Here is a tiny trained network, its code and every weight. The questions are about switching its units off for an input and a class, where a switched-off unit gives its printed mean instead of its output.

import numpy as np


def w(rows, s, z=0):
    codes = np.array(rows[::2]) - 128.0
    scale = np.full(codes.shape[1], s)
    scale[-1] = z or s
    return codes * scale


def norm(h):
    return h / np.sqrt((h * h).mean(-1, keepdims=True) + 1e-5)


def f(y):
    return np.maximum(y, 0)


def log_softmax(a):
    a = a - a.max(-1, keepdims=True)
    return a - np.log(np.exp(a).sum(-1, keepdims=True))


def net(x, mask):
    res = np.array(x, float).reshape(1, 4) / 4 @ E
    u = 0
    for l in range(3):
        y = f(norm(res) @ A[l][:, :-1].T + A[l][:, -1])
        res = res + np.where(mask[u : u + 8], y, B[l][:, -1]) @ B[l][:, :-1]
        u += 8
    return log_softmax(norm(res)[-1] @ U[:, :-1].T + U[:, -1])


A, B = {}, {}
E = w([
[154,161,113,131,143,197,93,134,61,62,46],'x0',
[197,235,168,174,120,62,1,74,164,104,187],'x1',
[166,69,91,138,142,79,101,145,212,94,108],'x2',
[146,82,30,133,125,96,136,44,147,57,129],'x3',
],0.0076)
A[0] = w([
[7,115,235,85,126,143,201,216,129,203,170,90],'0.n1',
[152,148,134,107,147,70,98,167,254,113,182,171],'0.n2',
[160,230,214,211,134,141,82,167,110,100,94,111],'0.n3',
[106,103,112,96,117,37,118,87,185,199,198,117],'0.n4',
[145,107,144,134,130,197,79,198,102,44,59,1],'0.n5',
[92,210,176,179,130,124,73,63,149,84,123,107],'0.n6',
[194,110,52,175,110,61,94,72,181,41,98,83],'0.n7',
[147,75,145,83,171,104,112,242,163,160,58,104],'0.n8',
],0.0076,0.0049)
B[0] = w([
[73,71,72,33,214,59,123,81,133,238,189,239],'0.n1',
[131,107,130,164,158,178,125,180,83,201,212,236],'0.n2',
[183,123,81,254,98,157,64,101,65,131,80,254],'0.n3',
[86,198,236,139,173,219,201,102,134,65,150,226],'0.n4',
[123,102,139,168,178,201,250,157,190,61,18,178],'0.n5',
[220,124,135,160,68,177,126,72,134,154,100,227],'0.n6',
[127,142,75,8,164,116,119,102,148,240,131,237],'0.n7',
[141,52,182,188,120,109,246,184,158,61,112,186],'0.n8',
],0.0075,0.0082)
A[1] = w([
[146,130,177,172,74,123,180,154,179,72,160,135],'1.n1',
[154,151,102,87,131,82,85,106,151,157,155,114],'1.n2',
[118,65,102,153,171,126,140,170,129,115,143,127],'1.n3',
[9,120,224,194,70,25,75,151,212,88,31,3],'1.n4',
[143,151,134,100,115,87,150,110,145,127,190,141],'1.n5',
[103,159,164,179,99,111,102,94,124,118,185,116],'1.n6',
[73,124,78,104,143,149,161,106,85,116,75,132],'1.n7',
[117,106,103,79,120,104,159,111,105,109,94,106],'1.n8',
],0.013,0.014)
B[1] = w([
[97,87,163,180,133,142,138,154,64,91,77,168],'1.n1',
[110,83,141,90,123,90,146,162,121,181,149,198],'1.n2',
[122,118,144,157,149,113,128,178,105,109,98,224],'1.n3',
[125,12,174,36,160,136,246,130,131,131,104,128],'1.n4',
[111,108,166,152,153,145,146,91,133,124,131,209],'1.n5',
[116,142,142,166,118,163,108,141,105,76,87,203],'1.n6',
[199,162,157,113,103,75,64,146,104,148,178,254],'1.n7',
[186,159,125,133,79,128,96,156,131,113,154,192],'1.n8',
],0.014,0.0074)
A[2] = w([
[133,135,173,127,163,125,100,152,95,199,175,139],'2.n1',
[40,179,151,87,125,176,68,101,234,156,112,7],'2.n2',
[114,119,136,143,90,105,167,122,135,37,139,113],'2.n3',
[8,115,62,80,29,94,97,166,157,107,92,5],'2.n4',
[141,138,126,153,118,104,133,111,137,159,134,101],'2.n5',
[51,126,119,79,142,115,157,111,199,137,168,120],'2.n6',
[108,184,96,81,79,101,96,108,138,94,120,80],'2.n7',
[146,143,132,123,118,56,124,151,129,98,177,85],'2.n8',
],0.015,0.013)
B[2] = w([
[145,133,71,71,101,94,120,135,152,108,120,249],'2.n1',
[130,150,138,35,129,56,92,182,141,148,175,129],'2.n2',
[141,97,110,113,114,119,169,152,94,77,125,137],'2.n3',
[186,78,82,89,54,175,161,84,98,185,249,128],'2.n4',
[111,147,117,122,125,114,131,139,131,100,126,140],'2.n5',
[65,174,219,118,196,183,140,53,172,129,141,171],'2.n6',
[162,96,67,105,117,91,126,188,125,133,138,133],'2.n7',
[184,141,86,112,99,140,108,156,116,171,156,154],'2.n8',
],0.016)
U = w([
[159,197,135,220,107,211,88,52,96,114,97,134],'0',
[194,129,54,66,70,65,76,195,93,178,156,131],'1',
[52,58,175,213,152,148,201,187,89,54,39,148],'2',
[3,161,126,215,11,14,182,84,219,140,32,6],'3',
[48,91,140,39,219,115,199,75,192,180,161,157],'4',
],0.016,0.015)

Each question gives the input, the list of numbers given to net, and the class t.
The units are the neurons (one row each of A and B). Each row of codes is followed by its name. A weight is (code - 128) times the scale printed after its matrix; where a second scale follows, it is the last column's (A, B and U).
mask holds one flag per neuron, layer by layer. A switched-off neuron (its flag False) gives its mean, the last column of its row in B, instead of its output. The means were averaged over made-up inputs and are rounded, as every weight is.
A unit's drop is (log p(t) with every unit on - log p(t) with that unit switched off) / (log p(t) with every unit on - log p(t) with every unit switched off).
The circuit of an input: a set's keep is (log p(t) with only the set's units on - log p(t) with every unit switched off) / (log p(t) with every unit on - log p(t) with every unit switched off). Starting from the 12 units with the biggest drops (on a tie, the unit counted first), units are removed one at a time, each time the one whose removal leaves the highest keep (on an exact tie, the one counted first), for as long as the keep stays at least 0.8.
circuit, biggest first: the units of the circuit, biggest drop first
top k neurons: the k neurons with the biggest drops, biggest first
k most important neurons of layer l: the k neurons of layer l with the biggest drops, biggest first
drop when u is switched off: that unit's drop, to one decimal
input [5,0,-5,1], class 0: top 2 neurons : (0.n1 0.n7)
input [-6,-1,4,-2], class 4: circuit, biggest first : (0.n3)
input [2,2,1,0], class 0: top 3 neurons : (0.n3 0.n1 0.n6)
input [2,-8,-3,-8], class 1: 3 most important neurons of layer 0 : (0.n4 0.n7 0.n2)
input [-7,6,1,2], class 4: 3 most important neurons of layer 0 : (0.n7 0.n3 0.n8)
input [-1,7,7,2], class 4: top 2 neurons : (0.n7 1.n7)
input [-7,1,-1,4], class 4: top 3 neurons : (0.n3 0.n7 0.n8)
input [5,6,-5,6], class 1: top 3 neurons : (0.n7 0.n4 2.n6)
input [6,6,5,-1], class 0: 3 most important neurons of layer 1 : (1.n7 1.n8 1.n3)
input [-4,-7,6,2], class 2: 2 most important neurons of layer 0 : (0.n8 0.n7)
input [5,2,8,-3], class 2: top 2 neurons : (0.n5 0.n8)
input [-7,4,2,-5], class 4: 4 most important neurons of layer 0 : (0.n1 0.n4 0.n2 0.n8)
input [0,5,0,-1], class 0: top 2 neurons : (0.n1 0.n3)
input [8,7,-5,8], class 1: circuit, biggest first : (0.n7)
input [7,-7,0,-4], class 1: 2 most important neurons of layer 0 : (0.n1 0.n4)
input [7,0,7,0], class 2: top 3 neurons : (0.n5 0.n1 2.n1)
input [-2,2,-7,5], class 2: 3 most important neurons of layer 0 : (0.n1 0.n7 0.n3)
input [-7,-6,5,6], class 2: 2 most important neurons of layer 0 : (0.n1 0.n4)
input [2,5,2,6], class 4: 2 most important neurons of layer 0 : (0.n7 0.n3)
input [0,-4,7,0], class 2: circuit, biggest first : (0.n8)
input [-1,0,7,-7], class 2: drop when 0.n8 is switched off : 1.0
input [-7,8,-4,2], class 0: drop when 0.n4 is switched off : 0.1
input [4,-8,-5,6], class 1: drop when 1.n7 is switched off : 0.8
input [8,-7,-7,-3], class 1: drop when 1.n7 is switched off : 0.1
